Below is a small trained network, with its code and all its weights. Each question gives an input and a target symbol and asks what happens when units are switched off, that is, made to give their printed mean instead of their output.

import numpy as np


def w(rows, s, z=0):
    codes = np.array(rows[::2]) - 128.0
    scale = np.full(codes.shape[1], s)
    scale[-1] = z or s
    return codes * scale


def norm(h):
    return h / np.sqrt((h * h).mean(-1, keepdims=True) + 1e-5)


def softmax(a):
    e = np.exp(a - a.max(-1, keepdims=True))
    return e / e.sum(-1, keepdims=True)


def log_softmax(a):
    a = a - a.max(-1, keepdims=True)
    return a - np.log(np.exp(a).sum(-1, keepdims=True))


def net(x, mask):
    ids = ['αγδεζθλμπστφψω'.index(c) for c in x.split()]
    T = len(ids)
    res = E[ids] + P[:T]
    u = 0
    for l in range(2):
        r = norm(res)
        for j in range(3):
            rows = slice(2 * j, 2 * j + 2)
            q, k, v = (r @ M[l][rows].T for M in (Q, K, V))
            z = softmax(np.where(np.tri(T) > 0, q @ k.T / 2**0.5, -1e9)) @ v
            o = O[l][rows]
            res = res + np.where(mask[u + j], z, o[:, -1]) @ o[:, :-1]
        u += 3
    return log_softmax(norm(res)[-1] @ U[:, :-1].T + U[:, -1])


Q, K, V, O = {}, {}, {}, {}
E = w([
[134,141,123,119,131,153,128],'α',
[123,165,88,143,127,93,77],'γ',
[143,101,128,126,167,124,89],'δ',
[124,103,190,142,235,1,153],'ε',
[122,104,131,110,148,109,107],'ζ',
[163,139,116,170,124,132,158],'θ',
[133,137,120,109,120,152,132],'λ',
[129,132,119,121,118,147,125],'μ',
[125,134,112,121,125,152,137],'π',
[137,141,121,116,125,145,138],'σ',
[93,186,108,149,128,95,113],'τ',
[144,149,99,173,135,100,116],'φ',
[129,132,113,113,121,134,135],'ψ',
[146,143,136,111,120,128,126],'ω',
],0.0046)
P = w([
[139,23,253,149,62,174,241],'0',
[175,134,99,158,228,240,73],'1',
[175,123,93,162,223,205,64],'2',
[165,110,103,164,229,159,57],'3',
[168,120,100,160,243,146,71],'4',
[172,126,110,142,232,114,68],'5',
[170,142,108,120,226,81,74],'6',
[157,137,110,108,211,64,95],'7',
[161,166,104,99,206,64,100],'8',
[166,196,122,97,194,59,114],'9',
],0.00063)
Q[0] = w([
[202,21,186,10,89,228,187],'0.h1',
[210,213,76,48,154,254,217],'0.h1',
[78,125,27,177,164,144,135],'0.h2',
[116,110,81,221,197,170,59],'0.h2',
[108,98,141,199,95,88,110],'0.h3',
[142,154,133,77,159,162,120],'0.h3',
],0.005)
K[0] = w([
[85,86,147,246,139,211,115],'0.h1',
[93,77,237,186,12,119,146],'0.h1',
[43,150,2,129,136,145,100],'0.h2',
[92,157,32,69,68,224,92],'0.h2',
[101,132,94,120,184,101,116],'0.h3',
[139,121,175,142,90,155,146],'0.h3',
],0.006)
V[0] = w([
[153,83,199,217,59,142,77],'0.h1',
[39,60,1,160,168,190,139],'0.h1',
[28,151,106,168,154,179,116],'0.h2',
[170,170,160,163,172,96,175],'0.h2',
[130,152,69,154,147,121,84],'0.h3',
[147,141,158,157,159,83,96],'0.h3',
],0.0024)
O[0] = w([
[140,232,224,63,50,42,152,137],'0.h1',
[107,242,11,182,177,244,252,184],'0.h1',
[194,121,224,104,96,82,140,255],'0.h2',
[131,87,118,207,133,216,122,68],'0.h2',
[177,103,125,56,127,176,149,246],'0.h3',
[101,110,155,90,121,171,177,83],'0.h3',
],0.0022,0.00086)
Q[1] = w([
[74,63,180,188,157,87,130],'1.h1',
[87,133,123,244,148,80,117],'1.h1',
[148,133,149,20,113,203,136],'1.h2',
[150,85,135,158,122,135,171],'1.h2',
[86,68,216,140,124,115,111],'1.h3',
[61,110,102,254,161,13,123],'1.h3',
],0.0076)
K[1] = w([
[211,160,93,85,203,118,33],'1.h1',
[140,184,3,96,148,75,96],'1.h1',
[115,97,178,52,77,135,72],'1.h2',
[204,80,88,141,135,165,140],'1.h2',
[132,133,139,107,195,183,74],'1.h3',
[202,123,38,178,253,117,109],'1.h3',
],0.0066)
V[1] = w([
[119,168,24,136,76,55,47],'1.h1',
[122,203,184,129,190,169,38],'1.h1',
[32,183,203,106,153,107,139],'1.h2',
[68,34,161,54,121,164,159],'1.h2',
[145,81,115,157,118,5,126],'1.h3',
[2,123,213,110,109,178,122],'1.h3',
],0.0029)
O[1] = w([
[85,132,139,1,141,183,117,174],'1.h1',
[178,111,109,98,5,134,169,173],'1.h1',
[136,180,87,89,172,54,194,121],'1.h2',
[192,144,74,77,186,144,43,4],'1.h2',
[127,192,180,215,78,152,110,134],'1.h3',
[30,101,64,107,96,96,107,84],'1.h3',
],0.0032,0.0026)
U = w([
[129,58,41,180,26,52,174,46],'α',
[190,155,238,212,59,182,210,69],'γ',
[223,98,62,78,106,124,175,60],'δ',
[178,116,121,171,116,128,59,169],'ε',
[151,219,62,151,128,108,52,2],'ζ',
[142,120,230,153,232,11,143,92],'θ',
[42,70,63,111,174,85,67,207],'λ',
[39,223,132,75,91,64,213,167],'μ',
[96,126,37,194,219,200,215,140],'π',
[56,76,140,214,137,105,70,242],'σ',
[68,77,132,64,26,238,91,151],'τ',
[187,128,158,3,208,150,142,66],'φ',
[32,119,196,132,217,200,90,146],'ψ',
[139,85,250,82,65,62,63,210],'ω',
],0.0068,0.0014)

Each question gives the input, a string of symbols that net reads in full, and the target symbol t.
The units are the heads (2 rows each of Q, K, V and O). Each row of codes is followed by its name. A weight is (code - 128) times the scale printed after its matrix; where a second scale follows, it is the last column's (O and U).
mask holds one flag per head, layer by layer. A switched-off head (its flag False) gives its mean, the last column of its rows in O, instead of its output. The means were averaged over made-up inputs and are rounded, as every weight is.
A unit's drop is (log p(t) with every unit on - log p(t) with that unit switched off) / (log p(t) with every unit on - log p(t) with every unit switched off).
The circuit of an input: a set's keep is (log p(t) with only the set's units on - log p(t) with every unit switched off) / (log p(t) with every unit on - log p(t) with every unit switched off). Starting from all 6 units, units are removed one at a time, each time the one whose removal leaves the highest keep (on an exact tie, the one counted first), for as long as the keep stays at least 0.8.
circuit, biggest first: the units of the circuit, biggest drop first
unit that matters most: the unit with the biggest drop
heads that matter: for each layer, one digit per head in row order, 1 if its drop is at least 0.15 and else 0, layers parted by /
input α ε θ δ φ θ ω, target α: heads that matter : 011 / 101
input θ σ μ τ μ, target θ: circuit, biggest first : 1.h1; 0.h1
input μ θ π ζ τ τ μ, target μ: circuit, biggest first : 0.h3; 0.h1; 1.h3; 1.h2
input δ μ ψ μ μ, target δ: circuit, biggest first : 1.h3; 1.h1
input τ ζ μ σ μ σ μ τ μ, target τ: circuit, biggest first : 1.h3; 1.h2
input π τ τ ζ μ ψ α τ δ ψ, target π: circuit, biggest first : 1.h1; 0.h1
input ω α τ δ γ τ α, target ω: heads that matter : 100 / 000
input λ μ λ μ σ, target λ: unit that matters most : 1.h3
input μ ε α τ φ ψ π τ π, target μ: heads that matter : 101 / 001
input θ μ π μ γ μ τ ζ, target φ: heads that matter : 100 / 001
input μ μ θ τ τ φ τ σ, target μ: circuit, biggest first : 0.h3; 0.h1; 1.h3
input π μ μ, target π: circuit, biggest first : 0.h1; 1.h1; 1.h3
input π τ ψ, target π: circuit, biggest first : 0.h1; 1.h1
input ζ τ α θ μ π, target ζ: unit that matters most : 1.h2
input δ μ ω, target δ: circuit, biggest first : 1.h3; 1.h1; 0.h2
input λ γ ζ λ μ γ μ, target λ: circuit, biggest first : 1.h3; 0.h2; 1.h1
input θ φ μ μ τ τ γ, target μ: heads that matter : 000 / 110
input τ μ μ π ζ ω α ψ μ α, target τ: circuit, biggest first : 1.h3; 1.h2; 0.h1
input φ γ μ γ μ ω, target φ: circuit, biggest first : 1.h3; 0.h2; 0.h1; 1.h1
input τ τ σ τ ψ, target τ: unit that matters most : 1.h3
input ζ ψ μ π τ ε π τ σ, target ζ: heads that matter : 100 / 111
input ε μ γ τ ζ φ μ γ φ τ, target γ: heads that matter : 000 / 001
input γ θ τ ω τ μ φ, target γ: heads that matter : 000 / 011
input γ γ δ τ γ α α μ π ψ, target γ: heads that matter : 100 / 101
